Below are the code and all the weights of a small trained network. Each question names an input and a target symbol and asks about switching units off, where a switched-off unit gives its printed mean instead of its output.

import numpy as np


def w(rows, s, z=0):
    codes = np.array(rows[::2]) - 128.0
    scale = np.full(codes.shape[1], s)
    scale[-1] = z or s
    return codes * scale


def norm(h):
    return h / np.sqrt((h * h).mean(-1, keepdims=True) + 1e-5)


def f(y):
    return np.maximum(y, 0)


def softmax(a):
    e = np.exp(a - a.max(-1, keepdims=True))
    return e / e.sum(-1, keepdims=True)


def log_softmax(a):
    a = a - a.max(-1, keepdims=True)
    return a - np.log(np.exp(a).sum(-1, keepdims=True))


def net(x, mask):
    ids = ['ΓΔΞΦΨαβεζθλμστω'.index(c) for c in x.split()]
    T = len(ids)
    res = E[ids] + P[:T]
    u = 0
    for l in range(2):
        q, k, v = (norm(res) @ M[l].T for M in (Q, K, V))
        z = softmax(np.where(np.tri(T) > 0, q @ k.T / 3**0.5, -1e9)) @ v
        res = res + np.where(mask[u], z, O[l][:, -1]) @ O[l][:, :-1]
        u += 1
        y = f(norm(res) @ A[l][:, :-1].T + A[l][:, -1])
        res = res + np.where(mask[u : u + 4], y, B[l][:, -1]) @ B[l][:, :-1]
        u += 4
    return log_softmax(norm(res)[-1] @ U[:, :-1].T + U[:, -1])


Q, K, V, O, A, B = {}, {}, {}, {}, {}, {}
E = w([
[69,94,71,35,105,218,109,122,91,162],'Γ',
[125,128,96,151,154,126,162,138,87,102],'Δ',
[122,123,87,131,131,138,122,128,77,140],'Ξ',
[118,136,100,170,164,146,155,118,120,123],'Φ',
[84,112,178,109,160,199,187,162,146,129],'Ψ',
[130,131,126,117,156,89,150,150,113,150],'α',
[187,153,112,24,134,119,151,100,187,73],'β',
[119,115,120,158,127,159,127,125,74,109],'ε',
[126,135,174,128,168,106,163,162,161,152],'ζ',
[92,147,163,75,76,179,78,124,151,160],'θ',
[137,44,116,142,161,114,190,154,80,210],'λ',
[138,99,178,127,120,110,150,174,75,104],'μ',
[217,92,91,116,152,150,153,117,128,88],'σ',
[118,160,119,119,176,158,78,132,143,4],'τ',
[187,118,98,177,132,141,58,201,75,183],'ω',
],0.03)
P = w([
[227,249,95,135,97,157,193,100,117,192],'0',
[173,167,22,151,67,130,198,132,158,123],'1',
[190,148,147,96,189,150,127,103,113,148],'2',
[131,100,42,141,101,111,174,165,184,91],'3',
[150,76,169,82,230,145,88,116,117,139],'4',
[87,43,56,127,116,88,129,181,232,97],'5',
[120,96,127,102,206,136,99,143,175,117],'6',
],0.011)
Q[0] = w([
[153,100,170,135,222,124,89,94,87,129],'0.h1',
[176,155,141,195,62,70,112,90,136,150],'0.h1',
[152,10,86,189,147,105,156,194,144,104],'0.h1',
],0.012)
K[0] = w([
[121,63,49,162,93,82,125,161,175,98],'0.h1',
[207,247,93,147,137,126,175,130,56,152],'0.h1',
[143,67,106,101,209,135,87,143,129,134],'0.h1',
],0.012)
V[0] = w([
[149,103,167,89,103,158,101,217,126,73],'0.h1',
[117,56,141,118,95,91,160,2,143,108],'0.h1',
[205,144,92,166,149,94,119,139,121,114],'0.h1',
],0.0066)
O[0] = w([
[231,128,33,128,119,118,162,1,114,95,118],'0.h1',
[123,94,112,202,179,249,233,72,76,226,9],'0.h1',
[143,72,106,67,162,131,108,241,117,75,253],'0.h1',
],0.0074,0.0037)
A[0] = w([
[162,136,153,161,146,98,134,158,193,176,27],'0.n1',
[254,77,130,190,140,80,111,167,141,135,163],'0.n2',
[131,90,115,58,130,141,221,138,82,122,252],'0.n3',
[134,164,181,199,182,62,106,106,138,38,133],'0.n4',
],0.0077,0.0019)
B[0] = w([
[127,133,2,151,165,163,135,113,113,84,146],'0.n1',
[172,127,39,189,67,221,113,37,97,197,242],'0.n2',
[110,84,202,99,129,144,198,109,216,190,255],'0.n3',
[81,185,54,47,173,74,50,86,55,128,193],'0.n4',
],0.0076,0.0067)
Q[1] = w([
[92,178,117,144,2,164,149,139,211,131],'1.h1',
[117,220,137,151,49,73,83,212,113,159],'1.h1',
[123,14,17,155,141,75,198,164,105,101],'1.h1',
],0.011)
K[1] = w([
[231,231,181,20,178,247,138,148,61,205],'1.h1',
[155,249,127,175,128,113,137,200,2,133],'1.h1',
[122,25,157,113,221,116,42,59,125,134],'1.h1',
],0.0091)
V[1] = w([
[121,153,118,184,154,214,50,135,138,106],'1.h1',
[165,193,137,99,178,124,129,124,254,138],'1.h1',
[60,138,87,104,154,142,212,116,90,20],'1.h1',
],0.0091)
O[1] = w([
[73,174,120,32,132,165,137,104,6,167,123],'1.h1',
[56,81,166,137,106,85,128,78,166,159,141],'1.h1',
[75,147,55,135,17,104,188,167,159,102,253],'1.h1',
],0.014,0.0054)
A[1] = w([
[133,158,133,85,53,59,82,2,217,65,2],'1.n1',
[83,133,157,111,159,41,113,188,115,60,172],'1.n2',
[239,127,72,74,126,127,80,85,165,86,226],'1.n3',
[82,111,47,190,187,154,145,183,92,183,140],'1.n4',
],0.0097,0.0063)
B[1] = w([
[252,177,240,39,85,194,112,186,110,99,165],'1.n1',
[89,160,71,164,168,69,26,118,84,175,191],'1.n2',
[84,188,105,184,66,211,60,78,111,54,254],'1.n3',
[172,103,225,108,111,99,160,176,101,189,248],'1.n4',
],0.013,0.0089)
U = w([
[113,169,208,236,82,116,197,72,86,155,55],'Γ',
[132,107,100,161,113,89,161,214,188,91,126],'Δ',
[199,134,123,177,116,143,33,186,89,218,1],'Ξ',
[8,138,180,117,144,104,117,163,95,205,97],'Φ',
[250,144,138,62,105,82,170,115,178,73,122],'Ψ',
[84,112,140,202,155,104,52,111,187,172,158],'α',
[40,101,200,179,131,124,186,77,199,113,225],'β',
[168,168,131,71,163,187,205,197,86,94,53],'ε',
[144,136,192,118,100,44,71,68,135,201,125],'ζ',
[95,127,150,162,174,93,144,27,92,155,246],'θ',
[110,118,212,194,202,170,134,192,152,84,162],'λ',
[163,107,95,203,118,163,163,37,151,93,169],'μ',
[190,46,145,107,178,149,168,151,132,181,216],'σ',
[101,92,67,30,60,127,170,35,144,191,65],'τ',
[70,167,80,71,186,115,67,121,121,67,138],'ω',
],0.012,0.0062)

Each question gives the input, a string of symbols that net reads in full, and the target symbol t.
The units are the heads (3 rows each of Q, K, V and O) and the neurons (one row each of A and B). Each row of codes is followed by its name. A weight is (code - 128) times the scale printed after its matrix; where a second scale follows, it is the last column's (O, A, B and U).
mask holds one flag per unit, layer by layer, with each layer's heads first. A switched-off unit (its flag False) gives its mean, the last column of its rows in O or B, instead of its output. The means were averaged over made-up inputs and are rounded, as every weight is.
A unit's drop is (log p(t) with every unit on - log p(t) with that unit switched off) / (log p(t) with every unit on - log p(t) with every unit switched off).
The circuit of an input: a set's keep is (log p(t) with only the set's units on - log p(t) with every unit switched off) / (log p(t) with every unit on - log p(t) with every unit switched off). Starting from all 10 units, units are removed one at a time, each time the one whose removal leaves the highest keep (on an exact tie, the one counted first), for as long as the keep stays at least 0.8.
circuit, biggest first: the units of the circuit, biggest drop first
unit that matters most: the unit with the biggest drop
top k neurons: the k neurons with the biggest drops, biggest first
top k neurons in layer l: the k neurons of layer l with the biggest drops, biggest first
drop when u is switched off: that unit's drop, to one decimal
input ζ θ Δ ζ Δ, target ζ: circuit, biggest first -> [1.h1; 1.n1; 0.n4; 0.h1]
input ζ θ Δ ω β ω ε, target ω: unit that matters most -> 0.h1
input Φ Ξ Φ Δ, target Φ: circuit, biggest first -> [0.h1; 1.h1]
input Δ σ σ θ θ, target Ψ: circuit, biggest first -> [1.n1; 0.h1; 1.h1]
input μ Ξ Δ, target Ξ: top 2 neurons -> [1.n2; 1.n4]
input ε Δ θ, target ω: circuit, biggest first -> [1.h1; 1.n4]
input τ θ Ξ, target θ: circuit, biggest first -> [1.h1; 0.h1]
input λ Φ θ ε Δ θ ε, target θ: circuit, biggest first -> [0.h1; 1.h1]
input Φ Γ Δ Δ Γ Φ, target Γ: top 2 neurons in layer 0 -> [0.n3; 0.n2]
input Δ Γ τ Δ Ψ λ Φ, target λ: circuit, biggest first -> [1.h1; 0.h1; 0.n2]
input Φ ζ Δ ε Φ Δ θ, target τ: top 2 neurons in layer 1 -> [1.n4; 1.n3]
input μ ε Φ, target ε: circuit, biggest first -> [1.h1; 0.h1]
input ω Ξ θ Γ Δ ζ ε, target ζ: top 2 neurons -> [1.n1; 1.n3]
input ε Δ β Φ, target β: circuit, biggest first -> [1.h1]
input Φ ζ Φ, target ζ: top 2 neurons in layer 1 -> [1.n1; 1.n3]
input σ Δ Ξ, target Δ: drop when 1.h1 is switched off -> 0.7
input Ψ Γ τ α μ ε ε, target ε: drop when 1.h1 is switched off -> 0.9
input τ Δ α Δ ε, target Δ: drop when 1.h1 is switched off -> 0.9
input Δ θ β θ, target Ψ: drop when 0.h1 is switched off -> 0.2
input Δ Φ τ ζ, target τ: unit that matters most -> 1.h1
